Below are the code and all the weights of a small trained network. Each question names an input and a class and asks about switching units off, where a switched-off unit gives its printed mean instead of its output.

import numpy as np


def w(rows, s, z=0):
    codes = np.array(rows[::2]) - 128.0
    scale = np.full(codes.shape[1], s)
    scale[-1] = z or s
    return codes * scale


def f(y):
    return np.maximum(y, 0)


def log_softmax(a):
    a = a - a.max(-1, keepdims=True)
    return a - np.log(np.exp(a).sum(-1, keepdims=True))


def net(x, mask):
    res = np.array(x, float).reshape(1, 4) / 4 @ E
    y = f(res @ A[0][:, :-1].T + A[0][:, -1])
    res = res + np.where(mask, y, B[0][:, -1]) @ B[0][:, :-1]
    return log_softmax(res[-1] @ U[:, :-1].T + U[:, -1])


A, B = {}, {}
E = w([
[33,64,252,155,151],'x0',
[128,126,128,122,131],'x1',
[95,138,136,24,7],'x2',
[224,26,220,122,122],'x3',
],0.013)
A[0] = w([
[156,92,186,111,177,181],'N1',
[201,88,92,157,69,133],'N2',
[181,95,141,140,175,120],'N3',
[7,90,158,148,173,171],'N4',
[81,131,201,75,75,102],'N5',
[167,159,52,199,173,246],'N6',
[132,51,202,122,76,89],'N7',
[131,118,167,199,139,131],'N8',
[230,100,177,122,120,156],'N9',
[120,125,153,142,77,150],'N10',
[143,142,97,85,31,194],'N11',
],0.016,0.011)
B[0] = w([
[189,102,134,147,186,208],'N1',
[193,115,105,120,92,187],'N2',
[211,90,177,122,139,181],'N3',
[20,91,186,213,109,240],'N4',
[42,52,72,104,144,225],'N5',
[190,129,60,175,191,253],'N6',
[125,86,67,29,214,226],'N7',
[120,92,180,127,179,178],'N8',
[228,25,143,111,83,223],'N9',
[98,88,46,94,162,172],'N10',
[113,155,96,11,55,246],'N11',
],0.011,0.021)
U = w([
[138,124,35,108,247,254],'0',
[109,254,84,80,95,102],'1',
[109,131,189,239,158,199],'2',
[51,119,128,129,81,166],'3',
[228,115,145,177,110,83],'4',
[169,94,158,75,48,16],'5',
[159,83,234,150,163,3],'6',
],0.015,0.0031)

Each question gives the input, the list of numbers given to net, and the class t.
The units are the neurons (one row each of A and B). Each row of codes is followed by its name. A weight is (code - 128) times the scale printed after its matrix; where a second scale follows, it is the last column's (A, B and U).
mask holds one flag per neuron, in row order. A switched-off neuron (its flag False) gives its mean, the last column of its row in B, instead of its output. The means were averaged over made-up inputs and are rounded, as every weight is.
A unit's drop is (log p(t) with every unit on - log p(t) with that unit switched off) / (log p(t) with every unit on - log p(t) with every unit switched off).
The circuit of an input: a set's keep is (log p(t) with only the set's units on - log p(t) with every unit switched off) / (log p(t) with every unit on - log p(t) with every unit switched off). Starting from all 11 units, units are removed one at a time, each time the one whose removal leaves the highest keep (on an exact tie, the one counted first), for as long as the keep stays at least 0.8.
units of the circuit, in order: the units of the circuit, biggest drop first
k most important neurons: the k neurons with the biggest drops, biggest first
drop when u is switched off: that unit's drop, to one decimal
input [8,8,-3,-1], class 2: units of the circuit, in order => (N4)
input [-2,4,7,-1], class 1: units of the circuit, in order => (N9 N11)
input [1,-2,0,5], class 6: 3 most important neurons => (N6 N11 N9)
input [-5,8,-2,1], class 4: units of the circuit, in order => (N7 N5)
input [0,-8,4,1], class 5: 4 most important neurons => (N6 N4 N11 N1)
input [0,-7,-7,2], class 4: 2 most important neurons => (N6 N7)
input [6,-7,0,-5], class 2: 3 most important neurons => (N11 N4 N7)
input [7,7,2,-1], class 3: 2 most important neurons => (N4 N6)
input [3,-2,6,0], class 3: 2 most important neurons => (N6 N1)
input [6,-4,1,-8], class 3: 2 most important neurons => (N6 N1)
input [6,7,6,0], class 3: 2 most important neurons => (N4 N6)
input [1,4,-2,-8], class 2: 3 most important neurons => (N7 N4 N11)
input [1,0,7,-2], class 3: 2 most important neurons => (N5 N6)
input [0,-8,2,2], class 5: units of the circuit, in order => (N6)
input [-4,-6,6,0], class 1: drop when N6 is switched off => 0.0
input [-6,-5,1,0], class 1: drop when N9 is switched off => 0.1
input [-4,7,2,0], class 1: drop when N9 is switched off => 0.2
